Here is a tiny trained network, its code and every weight. The questions are about switching its units off for an input and a target symbol, where a switched-off unit gives its printed mean instead of its output.

import numpy as np


def w(rows, s, z=0):
    codes = np.array(rows[::2]) - 128.0
    scale = np.full(codes.shape[1], s)
    scale[-1] = z or s
    return codes * scale


def softmax(a):
    e = np.exp(a - a.max(-1, keepdims=True))
    return e / e.sum(-1, keepdims=True)


def log_softmax(a):
    a = a - a.max(-1, keepdims=True)
    return a - np.log(np.exp(a).sum(-1, keepdims=True))


def net(x, mask):
    ids = ['δεζθλμτ'.index(c) for c in x.split()]
    T = len(ids)
    res = E[ids] + P[:T]
    u = 0
    for l in range(3):
        r = res
        for j in range(3):
            rows = slice(4 * j, 4 * j + 4)
            q, k, v = (r @ M[l][rows].T for M in (Q, K, V))
            z = softmax(np.where(np.tri(T) > 0, q @ k.T / 4**0.5, -1e9)) @ v
            o = O[l][rows]
            res = res + np.where(mask[u + j], z, o[:, -1]) @ o[:, :-1]
        u += 3
    return log_softmax(res[-1] @ U[:, :-1].T + U[:, -1])


Q, K, V, O = {}, {}, {}, {}
E = w([
[52,251,190,79,102,136],'δ',
[159,49,33,39,221,150],'ε',
[91,77,243,115,238,102],'ζ',
[228,98,53,166,104,248],'θ',
[3,18,54,241,135,233],'λ',
[214,66,125,195,25,79],'μ',
[87,105,128,193,233,18],'τ',
],0.0055)
P = w([
[201,179,133,224,254,144],'0',
[131,141,157,112,156,146],'1',
[128,115,147,131,150,146],'2',
[118,103,136,121,131,159],'3',
[106,91,124,117,113,152],'4',
[106,88,117,105,99,151],'5',
[99,74,109,91,86,144],'6',
[104,72,107,90,79,141],'7',
[95,67,107,96,71,140],'8',
[108,63,114,94,62,137],'9',
],0.003)
Q[0] = w([
[187,120,71,94,116,169],'0.h0',
[62,93,150,169,78,100],'0.h0',
[167,2,67,115,182,90],'0.h0',
[205,107,12,217,167,122],'0.h0',
[127,255,139,76,91,110],'0.h1',
[113,107,92,107,123,152],'0.h1',
[181,84,154,212,145,110],'0.h1',
[154,94,170,150,182,116],'0.h1',
[134,154,130,213,100,135],'0.h2',
[94,102,117,149,162,22],'0.h2',
[185,137,78,147,126,136],'0.h2',
[108,131,126,66,29,101],'0.h2',
],0.021)
K[0] = w([
[128,187,85,128,166,99],'0.h0',
[97,98,197,123,85,65],'0.h0',
[155,106,42,59,74,162],'0.h0',
[162,133,2,175,53,160],'0.h0',
[140,240,192,40,153,114],'0.h1',
[121,149,119,178,132,136],'0.h1',
[108,26,98,120,133,129],'0.h1',
[156,54,142,131,99,131],'0.h1',
[156,96,92,68,119,121],'0.h2',
[98,126,156,112,97,31],'0.h2',
[155,90,115,139,179,124],'0.h2',
[178,123,122,187,64,127],'0.h2',
],0.024)
V[0] = w([
[181,55,159,100,109,200],'0.h0',
[168,83,180,105,135,113],'0.h0',
[111,134,58,146,76,163],'0.h0',
[121,124,97,138,75,60],'0.h0',
[174,100,109,120,202,120],'0.h1',
[153,8,64,132,97,103],'0.h1',
[85,134,38,108,136,102],'0.h1',
[122,173,150,139,118,149],'0.h1',
[144,99,140,158,109,131],'0.h2',
[143,154,161,197,89,112],'0.h2',
[57,111,83,121,153,134],'0.h2',
[112,94,146,126,124,178],'0.h2',
],0.011)
O[0] = w([
[147,63,128,5,177,107,206],'0.h0',
[124,65,89,113,153,73,158],'0.h0',
[148,143,226,100,123,214,115],'0.h0',
[124,89,187,206,120,160,73],'0.h0',
[192,78,99,169,184,80,161],'0.h1',
[156,2,241,117,148,91,253],'0.h1',
[155,155,212,166,99,106,156],'0.h1',
[109,162,99,114,112,128,91],'0.h1',
[111,145,115,135,70,111,143],'0.h2',
[86,223,149,163,94,124,126],'0.h2',
[125,66,181,55,127,180,178],'0.h2',
[111,117,95,130,82,171,134],'0.h2',
],0.0075,0.003)
Q[1] = w([
[201,145,111,77,125,166],'1.h0',
[133,135,178,104,96,92],'1.h0',
[161,65,85,126,103,252],'1.h0',
[186,69,115,142,146,98],'1.h0',
[166,152,100,183,145,122],'1.h1',
[108,139,155,108,167,84],'1.h1',
[135,127,102,115,121,151],'1.h1',
[92,89,110,143,148,178],'1.h1',
[139,199,95,40,62,95],'1.h2',
[42,189,142,105,156,159],'1.h2',
[91,86,117,193,146,81],'1.h2',
[108,66,104,160,97,212],'1.h2',
],0.024)
K[1] = w([
[171,79,139,67,154,58],'1.h0',
[153,73,97,167,143,141],'1.h0',
[190,167,218,43,114,132],'1.h0',
[115,81,212,176,155,142],'1.h0',
[133,159,54,136,158,97],'1.h1',
[151,108,123,153,60,145],'1.h1',
[113,138,166,139,152,114],'1.h1',
[162,146,186,70,156,114],'1.h1',
[121,103,5,118,106,153],'1.h2',
[138,234,109,87,166,172],'1.h2',
[58,129,203,136,170,108],'1.h2',
[160,149,194,129,73,187],'1.h2',
],0.02)
V[1] = w([
[15,121,154,80,195,98],'1.h0',
[71,68,81,197,139,136],'1.h0',
[255,120,44,127,143,228],'1.h0',
[163,107,105,199,109,155],'1.h0',
[142,98,83,101,47,139],'1.h1',
[129,146,130,162,161,99],'1.h1',
[157,124,68,143,53,65],'1.h1',
[40,44,19,218,181,213],'1.h1',
[240,132,148,146,27,64],'1.h2',
[150,232,222,32,125,22],'1.h2',
[172,75,88,186,68,140],'1.h2',
[230,133,105,162,246,208],'1.h2',
],0.0078)
O[1] = w([
[70,180,95,58,115,94,194],'1.h0',
[115,162,168,139,170,101,232],'1.h0',
[232,61,168,136,165,172,100],'1.h0',
[150,112,150,175,150,125,155],'1.h0',
[111,104,152,154,158,128,93],'1.h1',
[151,148,112,114,125,153,125],'1.h1',
[150,130,148,150,188,188,46],'1.h1',
[154,186,254,77,88,116,254],'1.h1',
[202,56,86,160,91,83,82],'1.h2',
[73,124,13,172,152,81,102],'1.h2',
[195,91,177,117,94,134,116],'1.h2',
[191,160,183,182,197,135,157],'1.h2',
],0.0089,0.0033)
Q[2] = w([
[80,160,146,215,218,5],'2.h0',
[23,89,114,106,194,163],'2.h0',
[151,99,164,76,116,75],'2.h0',
[41,53,166,164,195,201],'2.h0',
[65,151,242,211,198,90],'2.h1',
[130,140,154,140,83,225],'2.h1',
[40,122,149,172,120,136],'2.h1',
[115,46,163,87,78,213],'2.h1',
[108,93,141,117,69,216],'2.h2',
[168,146,104,171,97,207],'2.h2',
[168,97,117,43,183,120],'2.h2',
[200,172,160,135,35,129],'2.h2',
],0.015)
K[2] = w([
[188,225,76,224,189,147],'2.h0',
[179,186,130,73,94,43],'2.h0',
[122,67,110,140,182,99],'2.h0',
[159,190,206,112,131,30],'2.h0',
[90,192,206,207,199,189],'2.h1',
[84,92,129,180,49,121],'2.h1',
[75,148,109,189,151,169],'2.h1',
[69,8,136,134,102,166],'2.h1',
[89,142,153,100,60,225],'2.h2',
[120,191,110,174,116,190],'2.h2',
[149,80,112,42,221,156],'2.h2',
[184,114,60,137,41,169],'2.h2',
],0.015)
V[2] = w([
[102,135,105,136,100,70],'2.h0',
[74,99,147,147,207,83],'2.h0',
[88,45,128,185,117,154],'2.h0',
[124,184,153,212,68,155],'2.h0',
[160,177,182,126,57,133],'2.h1',
[69,129,136,58,187,135],'2.h1',
[133,99,120,137,102,194],'2.h1',
[143,151,93,98,151,252],'2.h1',
[116,88,120,139,70,103],'2.h2',
[193,93,175,144,116,90],'2.h2',
[137,121,101,83,96,115],'2.h2',
[150,181,140,141,87,131],'2.h2',
],0.016)
O[2] = w([
[114,43,116,206,151,149,70],'2.h0',
[73,140,70,169,214,140,151],'2.h0',
[21,124,219,140,145,171,58],'2.h0',
[118,72,134,87,24,235,135],'2.h0',
[57,61,163,221,158,89,202],'2.h1',
[125,164,149,52,229,194,145],'2.h1',
[123,162,78,197,111,166,103],'2.h1',
[160,210,124,231,159,254,133],'2.h1',
[184,179,103,116,186,161,87],'2.h2',
[104,75,61,78,154,216,251],'2.h2',
[152,180,97,159,119,159,97],'2.h2',
[93,156,102,101,162,80,92],'2.h2',
],0.0099,0.014)
U = w([
[93,203,120,160,89,105,254],'δ',
[222,97,141,153,123,193,106],'ε',
[25,184,3,86,116,161,125],'ζ',
[139,68,114,117,79,86,137],'θ',
[77,143,231,71,139,174,128],'λ',
[98,114,110,197,175,133,70],'μ',
[242,123,177,115,202,81,90],'τ',
],0.004,0.0039)

Each question gives the input, a string of symbols that net reads in full, and the target symbol t.
The units are the heads (4 rows each of Q, K, V and O). Each row of codes is followed by its name. A weight is (code - 128) times the scale printed after its matrix; where a second scale follows, it is the last column's (O and U).
mask holds one flag per head, layer by layer. A switched-off head (its flag False) gives its mean, the last column of its rows in O, instead of its output. The means were averaged over made-up inputs and are rounded, as every weight is.
A unit's drop is (log p(t) with every unit on - log p(t) with that unit switched off) / (log p(t) with every unit on - log p(t) with every unit switched off).
The circuit of an input: a set's keep is (log p(t) with only the set's units on - log p(t) with every unit switched off) / (log p(t) with every unit on - log p(t) with every unit switched off). Starting from all 9 units, units are removed one at a time, each time the one whose removal leaves the highest keep (on an exact tie, the one counted first), for as long as the keep stays at least 0.8.
units of the circuit, in order: the units of the circuit, biggest drop first
unit that matters most: the unit with the biggest drop
heads that matter: for each layer, one digit per head in row order, 1 if its drop is at least 0.15 and else 0, layers parted by /
input τ δ μ τ λ τ τ τ μ, target ζ: unit that matters most	0.h1
input ε τ λ ζ θ τ ζ ε, target ζ: units of the circuit, in order	2.h2, 0.h1, 1.h0, 1.h2
input τ τ θ τ λ ζ τ λ, target μ: heads that matter	100 / 011 / 100
input ζ τ ζ λ, target λ: units of the circuit, in order	1.h2, 0.h1, 2.h0
input δ θ τ ζ μ μ, target θ: heads that matter	010 / 101 / 010
input λ τ μ δ δ τ μ θ λ ε, target τ: units of the circuit, in order	2.h0, 0.h0, 1.h0
input θ τ ζ τ ζ θ, target ζ: units of the circuit, in order	2.h2, 1.h0, 1.h2, 0.h1
input τ λ τ τ τ θ θ ε θ, target τ: units of the circuit, in order	2.h0, 0.h0
input τ τ τ τ λ θ ζ μ λ, target ε: units of the circuit, in order	0.h0, 1.h0
input λ τ μ λ ζ ε τ τ ζ ζ, target μ: units of the circuit, in order	1.h2, 2.h1, 2.h0
input λ μ ζ ζ μ, target μ: heads that matter	000 / 010 / 101
input ε ε τ δ, target δ: heads that matter	110 / 000 / 001
input μ ε τ, target λ: units of the circuit, in order	2.h0, 1.h2, 1.h0, 2.h1
input ε τ λ μ ε τ μ, target τ: units of the circuit, in order	2.h0, 0.h2, 1.h0
input λ θ λ, target ε: unit that matters most	1.h0
input τ λ τ λ ζ τ δ δ θ ε, target τ: units of the circuit, in order	2.h0, 1.h0, 0.h0
input ζ λ ζ τ τ δ ζ τ ε λ, target μ: units of the circuit, in order	0.h0, 2.h0
input ζ μ θ ε ε θ, target τ: heads that matter	110 / 000 / 100
input μ μ τ ζ μ, target ζ: units of the circuit, in order	1.h2, 2.h2, 1.h0
input τ τ μ τ λ τ τ τ τ δ, target δ: units of the circuit, in order	0.h0, 2.h2, 0.h1
input ε λ τ, target ζ: unit that matters most	1.h2
input τ μ μ μ τ λ λ ε θ, target ε: units of the circuit, in order	1.h0, 0.h0, 0.h2, 2.h1
input ε ζ λ ζ λ λ ζ, target ζ: heads that matter	011 / 101 / 101
input δ τ ζ λ ζ τ τ ε τ, target ε: heads that matter	110 / 001 / 110
input ζ μ τ, target τ: heads that matter	000 / 000 / 110
input τ τ ε λ ε τ τ ζ, target θ: heads that matter	100 / 000 / 010
input ε μ τ τ, target ζ: unit that matters most	2.h2
input δ τ θ λ ζ, target ε: heads that matter	110 / 000 / 110
